Below is a small trained network, with its code and all its weights. Each question gives an input and a target symbol and asks what happens when units are switched off, that is, made to give their printed mean instead of their output.

import numpy as np


def w(rows, s, z=0):
    codes = np.array(rows[::2]) - 128.0
    scale = np.full(codes.shape[1], s)
    scale[-1] = z or s
    return codes * scale


def norm(h):
    return h / np.sqrt((h * h).mean(-1, keepdims=True) + 1e-5)


def f(y):
    return np.maximum(y, 0)


def softmax(a):
    e = np.exp(a - a.max(-1, keepdims=True))
    return e / e.sum(-1, keepdims=True)


def log_softmax(a):
    a = a - a.max(-1, keepdims=True)
    return a - np.log(np.exp(a).sum(-1, keepdims=True))


def net(x, mask):
    ids = ['βηθλσφ'.index(c) for c in x.split()]
    T = len(ids)
    res = E[ids] + P[:T]
    u = 0
    for l in range(2):
        r = norm(res)
        for j in range(3):
            rows = slice(2 * j, 2 * j + 2)
            q, k, v = (r @ M[l][rows].T for M in (Q, K, V))
            z = softmax(np.where(np.tri(T) > 0, q @ k.T / 2**0.5, -1e9)) @ v
            o = O[l][rows]
            res = res + np.where(mask[u + j], z, o[:, -1]) @ o[:, :-1]
        u += 3
        y = f(norm(res) @ A[l][:, :-1].T + A[l][:, -1])
        res = res + np.where(mask[u : u + 8], y, B[l][:, -1]) @ B[l][:, :-1]
        u += 8
    return log_softmax(norm(res)[-1] @ U[:, :-1].T + U[:, -1])


Q, K, V, O, A, B = {}, {}, {}, {}, {}, {}
E = w([
[99,176,200,196,134,131,116,104],'β',
[125,190,147,112,157,201,127,98],'η',
[87,201,118,180,180,156,125,72],'θ',
[153,124,152,82,62,164,86,82],'λ',
[26,174,153,145,156,109,137,92],'σ',
[45,3,162,140,248,146,147,194],'φ',
],0.02)
P = w([
[126,195,178,152,89,96,101,129],'0',
[126,129,160,162,101,153,101,83],'1',
[93,119,106,167,97,176,110,148],'2',
[91,144,130,161,96,183,118,165],'3',
[159,171,153,95,159,66,40,202],'4',
[153,57,219,134,152,95,150,106],'5',
[84,114,254,152,104,66,113,103],'6',
[56,105,217,191,40,107,104,150],'7',
[101,162,181,45,166,86,26,188],'8',
],0.014)
Q[0] = w([
[169,199,110,113,77,97,149,101],'L0H0',
[61,93,120,187,27,237,219,134],'L0H0',
[168,198,32,156,145,113,178,117],'L0H1',
[99,121,106,91,159,157,20,253],'L0H1',
[99,172,49,59,121,105,126,94],'L0H2',
[131,158,215,79,145,168,76,131],'L0H2',
],0.012)
K[0] = w([
[140,188,143,161,167,134,160,110],'L0H0',
[154,229,65,110,119,62,34,253],'L0H0',
[112,181,119,91,62,99,113,44],'L0H1',
[168,79,186,121,203,94,177,73],'L0H1',
[174,125,179,136,57,78,168,56],'L0H2',
[102,117,164,207,185,116,148,132],'L0H2',
],0.012)
V[0] = w([
[77,114,186,183,79,52,141,134],'L0H0',
[166,97,201,116,2,125,13,75],'L0H0',
[145,107,75,204,93,34,133,86],'L0H1',
[171,237,114,202,154,143,138,78],'L0H1',
[196,93,192,146,89,144,145,194],'L0H2',
[47,111,137,69,30,125,128,70],'L0H2',
],0.013)
O[0] = w([
[138,30,88,165,143,75,82,22,161],'L0H0',
[143,181,228,79,40,180,146,33,249],'L0H0',
[136,141,60,200,61,70,158,64,57],'L0H1',
[158,234,80,177,137,93,59,221,163],'L0H1',
[254,104,151,213,177,187,137,108,85],'L0H2',
[59,111,208,255,17,129,118,200,138],'L0H2',
],0.011,0.015)
A[0] = w([
[137,177,189,29,207,223,88,57,157],'L0N0',
[73,160,217,163,114,83,162,29,181],'L0N1',
[187,124,35,69,82,163,113,247,63],'L0N2',
[147,66,21,255,125,22,84,118,53],'L0N3',
[230,207,24,167,76,97,207,60,93],'L0N4',
[127,108,64,180,217,19,16,218,58],'L0N5',
[151,177,58,213,177,69,179,223,112],'L0N6',
[173,142,27,118,163,60,93,247,9],'L0N7',
],0.0089,0.011)
B[0] = w([
[106,187,199,119,143,93,86,173,247],'L0N0',
[186,142,210,119,156,69,68,149,228],'L0N1',
[85,207,23,105,170,78,86,124,134],'L0N2',
[81,155,213,88,88,179,112,158,138],'L0N3',
[104,163,89,81,210,108,155,252,130],'L0N4',
[66,123,185,99,76,47,133,89,155],'L0N5',
[124,244,39,51,184,144,190,110,144],'L0N6',
[120,152,124,123,115,56,132,92,137],'L0N7',
],0.012,0.016)
Q[1] = w([
[111,178,79,116,142,206,211,3],'L1H0',
[17,108,140,120,154,52,139,148],'L1H0',
[70,197,225,141,125,41,9,176],'L1H1',
[91,229,151,95,98,192,81,117],'L1H1',
[180,127,3,212,11,132,132,134],'L1H2',
[148,165,105,184,86,79,74,207],'L1H2',
],0.014)
K[1] = w([
[180,81,71,147,104,151,150,126],'L1H0',
[135,77,203,105,150,127,202,174],'L1H0',
[175,90,187,49,104,42,161,167],'L1H1',
[182,143,116,75,200,62,209,165],'L1H1',
[125,180,4,242,150,138,132,112],'L1H2',
[151,143,91,46,120,102,112,155],'L1H2',
],0.015)
V[1] = w([
[157,144,58,212,119,110,57,166],'L1H0',
[60,123,136,96,153,209,202,55],'L1H0',
[255,152,126,214,204,78,125,166],'L1H1',
[134,141,80,88,174,198,161,166],'L1H1',
[114,71,137,24,84,231,164,75],'L1H2',
[103,135,216,221,139,122,136,213],'L1H2',
],0.015)
O[1] = w([
[105,132,40,102,84,163,108,100,23],'L1H0',
[156,114,70,49,232,74,195,125,63],'L1H0',
[252,151,102,133,203,188,17,134,66],'L1H1',
[134,170,178,123,206,131,171,231,2],'L1H1',
[124,133,169,176,79,195,220,78,142],'L1H2',
[70,77,143,106,146,136,58,137,241],'L1H2',
],0.014,0.0098)
A[1] = w([
[175,44,121,139,218,163,213,145,152],'L1N0',
[112,230,112,104,79,112,101,163,148],'L1N1',
[123,169,165,122,137,211,130,226,128],'L1N2',
[107,196,170,130,66,209,243,18,143],'L1N3',
[131,160,154,168,102,72,129,168,61],'L1N4',
[213,174,94,102,163,189,81,234,2],'L1N5',
[194,121,154,52,140,210,180,127,194],'L1N6',
[116,175,150,152,69,180,251,62,179],'L1N7',
],0.017,0.0091)
B[1] = w([
[100,87,92,66,210,195,166,43,158],'L1N0',
[189,92,147,65,218,63,194,139,240],'L1N1',
[33,125,142,182,107,216,100,179,179],'L1N2',
[198,79,250,141,72,118,222,116,251],'L1N3',
[204,91,122,134,133,70,168,133,158],'L1N4',
[23,130,201,223,114,155,96,140,149],'L1N5',
[58,43,210,115,173,68,136,111,177],'L1N6',
[167,128,231,25,152,143,213,66,215],'L1N7',
],0.016)
U = w([
[238,113,133,197,164,149,72,107,116],'β',
[109,109,151,143,126,185,134,255,88],'η',
[202,135,97,122,144,68,171,201,143],'θ',
[161,198,169,105,64,178,192,110,190],'λ',
[54,86,127,178,82,87,126,111,3],'σ',
[155,90,88,144,172,180,160,121,180],'φ',
],0.01,0.0048)

Each question gives the input, a string of symbols that net reads in full, and the target symbol t.
The units are the heads (2 rows each of Q, K, V and O) and the neurons (one row each of A and B). Each row of codes is followed by its name. A weight is (code - 128) times the scale printed after its matrix; where a second scale follows, it is the last column's (O, A, B and U).
mask holds one flag per unit, layer by layer, with each layer's heads first. A switched-off unit (its flag False) gives its mean, the last column of its rows in O or B, instead of its output. The means were averaged over made-up inputs and are rounded, as every weight is.
A unit's drop is (log p(t) with every unit on - log p(t) with that unit switched off) / (log p(t) with every unit on - log p(t) with every unit switched off).
The circuit of an input: a set's keep is (log p(t) with only the set's units on - log p(t) with every unit switched off) / (log p(t) with every unit on - log p(t) with every unit switched off). Starting from the 12 units with the biggest drops (on a tie, the unit counted first), units are removed one at a time, each time the one whose removal leaves the highest keep (on an exact tie, the one counted first), for as long as the keep stays at least 0.8.
units of the circuit, in order: the units of the circuit, biggest drop first
top k neurons: the k neurons with the biggest drops, biggest first
which heads matter: for each layer, one digit per head in row order, 1 if its drop is at least 0.15 and else 0, layers parted by /
drop when u is switched off: that unit's drop, to one decimal
input φ η β, target β: units of the circuit, in order => (L0H0; L1H1)
input λ σ η β β η σ σ, target β: which heads matter => 000 / 010
input σ θ β β σ, target θ: units of the circuit, in order => (L0H1; L0H0; L0N6; L1H2)
input φ β σ, target σ: which heads matter => 110 / 000
input σ λ β θ β η θ λ, target β: which heads matter => 010 / 010
input β σ λ σ λ, target σ: which heads matter => 100 / 010
input σ λ λ θ, target σ: which heads matter => 101 / 001
input θ λ β, target θ: top 2 neurons => (L0N5; L0N6)
input η φ φ η σ, target φ: top 3 neurons => (L1N0; L0N1; L1N3)
input φ λ φ, target φ: units of the circuit, in order => (L0H1; L1H0; L1N0)
input λ σ λ σ β, target σ: which heads matter => 101 / 010
input σ λ η η λ λ λ, target η: which heads matter => 010 / 000
input σ θ λ σ θ λ λ η, target θ: top neuron => (L1N1)
input σ φ β λ φ, target φ: which heads matter => 111 / 100
input θ σ β η η, target σ: top 2 neurons => (L0N5; L0N1)
input σ β λ σ θ, target β: top neuron => (L0N1)
input σ β θ θ λ θ, target θ: top 2 neurons => (L1N1; L0N6)
input θ η λ β β λ θ, target β: which heads matter => 010 / 010
input θ λ λ η, target θ: which heads matter => 111 / 001
input θ φ η φ η φ φ σ, target η: top neuron => (L0N0)
input θ λ θ σ, target θ: top 2 neurons => (L0N6; L1N1)
input β θ λ β β, target θ: top 3 neurons => (L0N5; L1N1; L0N6)
input σ λ σ, target σ: drop when L1H2 is switched off => 0.1
input θ η λ η σ λ β, target η: drop when L1N2 is switched off => 0.2
input β β θ λ, target β: drop when L1N5 is switched off => 0.0
